Here is a tiny trained network, its code and every weight. The questions are about switching its units off for an input and a target symbol, where a switched-off unit gives its printed mean instead of its output.

import numpy as np


def w(rows, s, z=0):
    codes = np.array(rows[::2]) - 128.0
    scale = np.full(codes.shape[1], s)
    scale[-1] = z or s
    return codes * scale


def f(y):
    return y / 2 * (1 + np.tanh(0.7978845608 * (y + 0.044715 * y**3)))


def softmax(a):
    e = np.exp(a - a.max(-1, keepdims=True))
    return e / e.sum(-1, keepdims=True)


def log_softmax(a):
    a = a - a.max(-1, keepdims=True)
    return a - np.log(np.exp(a).sum(-1, keepdims=True))


def net(x, mask):
    ids = ['βγδεζηθμξπστφψω'.index(c) for c in x.split()]
    T = len(ids)
    res = E[ids] + P[:T]
    u = 0
    for l in range(2):
        q, k, v = (res @ M[l].T for M in (Q, K, V))
        z = softmax(np.where(np.tri(T) > 0, q @ k.T / 4**0.5, -1e9)) @ v
        res = res + np.where(mask[u], z, O[l][:, -1]) @ O[l][:, :-1]
        u += 1
        y = f(res @ A[l][:, :-1].T + A[l][:, -1])
        res = res + np.where(mask[u : u + 12], y, B[l][:, -1]) @ B[l][:, :-1]
        u += 12
    return log_softmax(res[-1] @ U[:, :-1].T + U[:, -1])


Q, K, V, O, A, B = {}, {}, {}, {}, {}, {}
E = w([
[193,132,124,125,118],'β',
[104,76,154,151,54],'γ',
[170,126,146,138,125],'δ',
[155,119,140,126,87],'ε',
[139,87,162,162,116],'ζ',
[113,111,116,113,45],'η',
[177,165,98,90,160],'θ',
[102,72,169,162,88],'μ',
[174,130,169,145,173],'ξ',
[131,159,148,38,253],'π',
[132,107,179,152,120],'σ',
[140,104,108,135,85],'τ',
[126,131,171,108,149],'φ',
[134,100,157,143,92],'ψ',
[198,141,133,133,151],'ω',
],0.013)
P = w([
[201,145,136,107,75],'0',
[141,95,120,83,130],'1',
[119,174,121,171,139],'2',
[95,157,235,108,80],'3',
[159,90,115,90,113],'4',
[117,183,120,172,154],'5',
[127,147,241,97,92],'6',
[151,72,113,84,122],'7',
[111,187,107,158,154],'8',
[134,129,254,79,114],'9',
[132,67,110,84,135],'10',
[103,193,103,150,163],'11',
],0.013)
Q[0] = w([
[165,3,22,218,201],'0.h0',
[182,159,171,44,119],'0.h0',
[137,190,31,205,93],'0.h0',
[175,148,208,202,169],'0.h0',
],0.0053)
K[0] = w([
[133,49,145,19,123],'0.h0',
[68,180,53,136,97],'0.h0',
[169,196,253,90,51],'0.h0',
[51,199,216,72,159],'0.h0',
],0.0055)
V[0] = w([
[131,79,77,172,143],'0.h0',
[107,177,147,163,137],'0.h0',
[216,2,131,76,136],'0.h0',
[172,48,181,96,117],'0.h0',
],0.0082)
O[0] = w([
[55,170,137,173,151,52],'0.h0',
[115,119,158,115,151,103],'0.h0',
[254,200,120,177,33,241],'0.h0',
[250,126,143,178,17,252],'0.h0',
],0.0053,0.0031)
A[0] = w([
[126,142,51,253,135,157],'0.n0',
[130,83,191,53,107,192],'0.n1',
[210,146,182,106,143,252],'0.n2',
[124,135,32,118,144,75],'0.n3',
[133,159,129,191,147,71],'0.n4',
[84,76,188,198,83,174],'0.n5',
[98,151,134,144,166,224],'0.n6',
[45,209,147,132,150,141],'0.n7',
[38,164,183,173,98,174],'0.n8',
[144,144,161,154,200,201],'0.n9',
[175,47,64,69,130,109],'0.n10',
[69,139,58,140,106,108],'0.n11',
],0.011,0.003)
B[0] = w([
[115,209,146,5,132,151],'0.n0',
[148,103,187,219,93,206],'0.n1',
[48,37,112,68,76,255],'0.n2',
[75,122,138,163,160,121],'0.n3',
[93,184,113,109,183,128],'0.n4',
[60,125,50,88,115,184],'0.n5',
[189,151,133,76,82,130],'0.n6',
[155,79,87,153,65,132],'0.n7',
[214,120,184,94,148,156],'0.n8',
[110,173,100,172,80,148],'0.n9',
[241,107,85,178,139,163],'0.n10',
[168,159,198,168,159,118],'0.n11',
],0.013,0.0095)
Q[1] = w([
[248,53,17,129,140],'1.h0',
[216,163,127,132,148],'1.h0',
[136,200,75,136,125],'1.h0',
[63,131,167,33,162],'1.h0',
],0.016)
K[1] = w([
[128,133,78,25,2],'1.h0',
[169,162,175,61,101],'1.h0',
[113,202,136,115,120],'1.h0',
[169,146,98,156,191],'1.h0',
],0.016)
V[1] = w([
[185,189,37,93,116],'1.h0',
[254,119,182,76,111],'1.h0',
[148,97,11,139,149],'1.h0',
[123,212,127,254,8],'1.h0',
],0.017)
O[1] = w([
[109,164,55,119,143,134],'1.h0',
[188,205,132,117,75,252],'1.h0',
[158,85,68,154,164,201],'1.h0',
[136,121,155,6,191,170],'1.h0',
],0.024,0.017)
A[1] = w([
[174,179,186,159,102,45],'1.n0',
[119,149,73,96,163,2],'1.n1',
[132,83,158,130,228,50],'1.n2',
[122,139,145,165,153,130],'1.n3',
[49,212,169,151,148,120],'1.n4',
[142,137,32,92,125,89],'1.n5',
[123,2,186,194,96,158],'1.n6',
[104,92,62,173,94,63],'1.n7',
[149,22,157,91,21,99],'1.n8',
[122,83,100,55,14,178],'1.n9',
[107,165,74,240,230,112],'1.n10',
[136,91,193,95,159,86],'1.n11',
],0.0083,0.0057)
B[1] = w([
[12,123,140,106,134,186],'1.n0',
[161,181,147,235,48,164],'1.n1',
[71,159,113,79,81,149],'1.n2',
[94,172,148,173,196,125],'1.n3',
[216,108,161,138,177,141],'1.n4',
[37,120,191,117,134,213],'1.n5',
[142,72,1,78,200,170],'1.n6',
[136,66,181,141,185,161],'1.n7',
[113,255,160,176,148,233],'1.n8',
[157,48,102,119,131,254],'1.n9',
[168,152,40,74,148,143],'1.n10',
[134,63,141,213,157,174],'1.n11',
],0.016,0.03)
U = w([
[27,85,99,56,74,113],'β',
[73,89,199,92,169,102],'γ',
[164,206,134,159,82,142],'δ',
[119,194,136,11,152,224],'ε',
[219,137,68,96,107,169],'ζ',
[195,73,159,86,103,141],'η',
[154,44,92,116,79,130],'θ',
[107,106,92,31,159,108],'μ',
[93,188,36,63,130,143],'ξ',
[118,118,108,179,122,32],'π',
[149,137,138,133,186,85],'σ',
[142,83,55,2,40,243],'τ',
[75,183,171,123,197,3],'φ',
[195,143,175,170,139,119],'ψ',
[134,97,178,182,92,93],'ω',
],0.0058,0.0043)

Each question gives the input, a string of symbols that net reads in full, and the target symbol t.
The units are the heads (4 rows each of Q, K, V and O) and the neurons (one row each of A and B). Each row of codes is followed by its name. A weight is (code - 128) times the scale printed after its matrix; where a second scale follows, it is the last column's (O, A, B and U).
mask holds one flag per unit, layer by layer, with each layer's heads first. A switched-off unit (its flag False) gives its mean, the last column of its rows in O or B, instead of its output. The means were averaged over made-up inputs and are rounded, as every weight is.
A unit's drop is (log p(t) with every unit on - log p(t) with that unit switched off) / (log p(t) with every unit on - log p(t) with every unit switched off).
The circuit of an input: a set's keep is (log p(t) with only the set's units on - log p(t) with every unit switched off) / (log p(t) with every unit on - log p(t) with every unit switched off). Starting from the 12 units with the biggest drops (on a tie, the unit counted first), units are removed one at a time, each time the one whose removal leaves the highest keep (on an exact tie, the one counted first), for as long as the keep stays at least 0.8.
units of the circuit, in order: the units of the circuit, biggest drop first
most important unit: the unit with the biggest drop
top k neurons: the k neurons with the biggest drops, biggest first
top k neurons in layer l: the k neurons of layer l with the biggest drops, biggest first
input γ μ ε ξ π, target γ: top 2 neurons : [1.n11, 0.n8]
input σ γ τ β δ δ η, target δ: most important unit : 0.h0
input π τ β ω ζ η η μ δ σ γ ε, target ε: units of the circuit, in order : [0.n2, 0.n10, 1.h0]
input γ γ φ γ ζ ε γ γ ω ω, target γ: units of the circuit, in order : [1.h0, 0.n1]
input ξ ψ ω π σ τ θ ζ θ, target ξ: units of the circuit, in order : [0.n1, 1.h0]
input μ β π γ π π φ, target π: units of the circuit, in order : [0.n10, 1.h0, 0.n2]
input σ ζ ξ ζ π σ γ π η γ σ φ, target τ: top 4 neurons : [0.n1, 1.n8, 0.n10, 0.n4]
input ω δ ζ ω γ δ σ μ, target ω: units of the circuit, in order : [0.n2, 0.n1, 1.h0, 1.n7]
input ω σ σ δ β γ β ξ η γ μ γ, target ε: units of the circuit, in order : [0.n2, 1.h0, 0.n0]
input η σ η γ ζ φ ξ θ β ψ ξ δ, target ξ: units of the circuit, in order : [0.n1, 1.h0, 1.n10, 0.n10]
input η γ ξ ψ η δ ζ τ ψ π β θ, target ξ: units of the circuit, in order : [0.n1, 1.h0, 0.n0]
input θ ξ σ η β ψ σ η β γ ε, target θ: units of the circuit, in order : [0.n2, 1.h0, 1.n8]
input δ φ ε, target τ: top 3 neurons in layer 1 : [1.n8, 1.n5, 1.n11]
input ε ε η σ η, target ε: units of the circuit, in order : [0.n2, 0.h0, 1.h0]
input ξ π δ δ ζ β ξ ψ γ μ ψ, target ξ: top 3 neurons in layer 1 : [1.n6, 1.n8, 1.n0]
input τ γ ψ σ, target γ: units of the circuit, in order : [1.h0]
input τ γ η ψ, target γ: top 2 neurons : [1.n11, 0.n2]
input γ γ δ ξ ζ ω η δ γ ζ ζ π, target β: top 2 neurons : [0.n1, 1.n8]
input τ δ η, target ε: units of the circuit, in order : [0.n2, 1.h0]
input π θ π, target β: most important unit : 0.n9
input γ μ ω φ μ β ψ θ ε η τ, target γ: top 3 neurons : [1.n11, 0.n8, 0.n5]
input δ γ ε γ η γ τ ζ, target δ: top 2 neurons : [0.n2, 0.n5]
input γ ξ ζ δ π δ θ, target π: top 3 neurons : [0.n10, 0.n2, 0.n5]
input σ δ γ π, target δ: units of the circuit, in order : [0.n5, 1.h0]
input π σ θ ζ μ θ π η μ ξ δ μ, target ε: units of the circuit, in order : [0.n2, 0.n0, 1.h0]
input ξ η ζ σ φ θ ξ θ τ δ μ, target ξ: top 4 neurons : [1.n6, 0.n2, 1.n8, 0.n1]
input ω δ ζ π θ, target ω: top 4 neurons in layer 0 : [0.n2, 0.n5, 0.n1, 0.n9]
